Below are the code and all the weights of a small trained network. Each question names an input and a target symbol and asks about switching units off, where a switched-off unit gives its printed mean instead of its output.

import numpy as np


def w(rows, s, z=0):
    codes = np.array(rows[::2]) - 128.0
    scale = np.full(codes.shape[1], s)
    scale[-1] = z or s
    return codes * scale


def f(y):
    return np.maximum(y, 0)


def softmax(a):
    e = np.exp(a - a.max(-1, keepdims=True))
    return e / e.sum(-1, keepdims=True)


def log_softmax(a):
    a = a - a.max(-1, keepdims=True)
    return a - np.log(np.exp(a).sum(-1, keepdims=True))


def net(x, mask):
    ids = ['Θβελμω'.index(c) for c in x.split()]
    T = len(ids)
    res = E[ids] + P[:T]
    r = res
    for j in range(2):
        rows = slice(4 * j, 4 * j + 4)
        q, k, v = (r @ M[0][rows].T for M in (Q, K, V))
        z = softmax(np.where(np.tri(T) > 0, q @ k.T / 4**0.5, -1e9)) @ v
        o = O[0][rows]
        res = res + np.where(mask[j], z, o[:, -1]) @ o[:, :-1]
    y = f(res @ A[0][:, :-1].T + A[0][:, -1])
    res = res + np.where(mask[2:14], y, B[0][:, -1]) @ B[0][:, :-1]
    return log_softmax(res[-1] @ U[:, :-1].T + U[:, -1])


Q, K, V, O, A, B = {}, {}, {}, {}, {}, {}
E = w([
[90,188,142,72,72],'Θ',
[67,55,131,93,125],'β',
[134,98,201,119,60],'ε',
[181,159,133,102,116],'λ',
[59,86,177,85,250],'μ',
[91,169,170,192,123],'ω',
],0.026)
P = w([
[91,254,186,43,89],'0',
[102,159,159,81,131],'1',
[119,136,152,102,116],'2',
[134,108,149,119,100],'3',
[146,90,147,135,90],'4',
[152,69,150,154,84],'5',
[158,52,148,178,77],'6',
[135,47,154,160,62],'7',
],0.0081)
Q[0] = w([
[195,135,33,96,124],'head 0',
[145,182,153,222,122],'head 0',
[220,135,252,48,96],'head 0',
[183,30,104,70,150],'head 0',
[110,218,127,169,186],'head 1',
[104,184,189,134,36],'head 1',
[141,158,121,96,160],'head 1',
[138,115,69,96,181],'head 1',
],0.016)
K[0] = w([
[166,204,138,19,206],'head 0',
[91,195,97,68,85],'head 0',
[192,52,241,127,50],'head 0',
[251,93,121,187,181],'head 0',
[30,196,112,134,94],'head 1',
[134,118,239,122,52],'head 1',
[111,156,103,81,129],'head 1',
[122,160,78,124,161],'head 1',
],0.015)
V[0] = w([
[24,183,82,129,104],'head 0',
[149,96,172,51,113],'head 0',
[108,148,88,178,142],'head 0',
[7,65,89,140,42],'head 0',
[240,86,218,110,95],'head 1',
[126,87,217,57,107],'head 1',
[145,1,110,140,57],'head 1',
[206,165,76,90,149],'head 1',
],0.0087)
O[0] = w([
[109,160,96,66,110,134],'head 0',
[59,119,194,195,148,201],'head 0',
[167,114,91,70,116,73],'head 0',
[50,91,213,58,38,209],'head 0',
[178,150,255,64,144,182],'head 1',
[242,188,152,111,57,253],'head 1',
[133,232,152,83,171,142],'head 1',
[119,57,170,44,152,65],'head 1',
],0.0077,0.013)
A[0] = w([
[123,127,157,91,82,211],'neuron 0',
[138,185,152,205,128,132],'neuron 1',
[181,94,123,158,49,154],'neuron 2',
[173,165,154,179,139,4],'neuron 3',
[144,178,141,80,72,44],'neuron 4',
[154,105,105,113,151,36],'neuron 5',
[97,131,104,79,114,83],'neuron 6',
[231,157,71,124,171,104],'neuron 7',
[144,59,138,115,173,68],'neuron 8',
[165,120,101,114,115,169],'neuron 9',
[146,158,61,93,143,236],'neuron 10',
[65,186,131,62,252,24],'neuron 11',
],0.013,0.0019)
B[0] = w([
[136,143,81,174,212,254],'neuron 0',
[157,142,156,65,117,203],'neuron 1',
[92,180,121,103,102,181],'neuron 2',
[130,88,41,102,142,194],'neuron 3',
[127,50,93,139,50,247],'neuron 4',
[135,104,100,136,44,130],'neuron 5',
[128,92,124,120,146,157],'neuron 6',
[67,175,158,251,155,150],'neuron 7',
[159,170,112,91,214,145],'neuron 8',
[146,133,162,142,107,134],'neuron 9',
[169,110,107,72,135,131],'neuron 10',
[84,217,142,116,13,137],'neuron 11',
],0.015,0.021)
U = w([
[89,72,101,165,153,87],'Θ',
[175,120,155,130,166,73],'β',
[224,123,139,111,109,154],'ε',
[230,117,193,255,125,205],'λ',
[154,113,153,154,135,2],'μ',
[85,211,170,66,105,176],'ω',
],0.007,0.0034)

Each question gives the input, a string of symbols that net reads in full, and the target symbol t.
The units are the heads (4 rows each of Q, K, V and O) and the neurons (one row each of A and B). Each row of codes is followed by its name. A weight is (code - 128) times the scale printed after its matrix; where a second scale follows, it is the last column's (O, A, B and U).
mask holds one flag per unit, heads first, then neurons. A switched-off unit (its flag False) gives its mean, the last column of its rows in O or B, instead of its output. The means were averaged over made-up inputs and are rounded, as every weight is.
A unit's drop is (log p(t) with every unit on - log p(t) with that unit switched off) / (log p(t) with every unit on - log p(t) with every unit switched off).
The circuit of an input: a set's keep is (log p(t) with only the set's units on - log p(t) with every unit switched off) / (log p(t) with every unit on - log p(t) with every unit switched off). Starting from the 12 units with the biggest drops (on a tie, the unit counted first), units are removed one at a time, each time the one whose removal leaves the highest keep (on an exact tie, the one counted first), for as long as the keep stays at least 0.8.
units of the circuit, in order: the units of the circuit, biggest drop first
top k neurons: the k neurons with the biggest drops, biggest first
heads that matter: for each layer, one digit per head in row order, 1 if its drop is at least 0.15 and else 0, layers parted by /
drop of u: that unit's drop, to one decimal
input Θ β μ, target ω: top 3 neurons -> [neuron 11; neuron 4; neuron 3]
input β μ μ β Θ Θ, target Θ: units of the circuit, in order -> [head 0; neuron 4; neuron 0]
input β β β λ β, target β: heads that matter -> 01
input λ μ μ ω ω μ, target ε: top 2 neurons -> [neuron 0; neuron 7]
input μ ε β λ β ω, target ε: top 2 neurons -> [neuron 1; neuron 4]
input β Θ β ω ω β, target ε: heads that matter -> 11
input Θ β Θ β β μ μ β, target ω: top neuron -> [neuron 4]
input μ λ ε β ε β, target λ: heads that matter -> 01
input ε β β λ μ λ Θ, target ε: top 4 neurons -> [neuron 4; neuron 1; neuron 7; neuron 3]
input β ω β, target ε: top 4 neurons -> [neuron 10; neuron 7; neuron 3; neuron 0]
input λ β Θ ω, target ω: top 2 neurons -> [neuron 4; neuron 0]
input ε λ ω β Θ, target ε: top 2 neurons -> [neuron 4; neuron 1]
input ε ω λ μ β β ε β, target λ: top 2 neurons -> [neuron 3; neuron 1]
input λ β β ω β μ β, target ω: drop of neuron 6 -> 0.0
input ε λ ω μ Θ ω, target ε: drop of neuron 1 -> 0.2
input β β β λ, target λ: drop of neuron 6 -> 0.0
input β λ λ, target λ: drop of neuron 7 -> 2.0
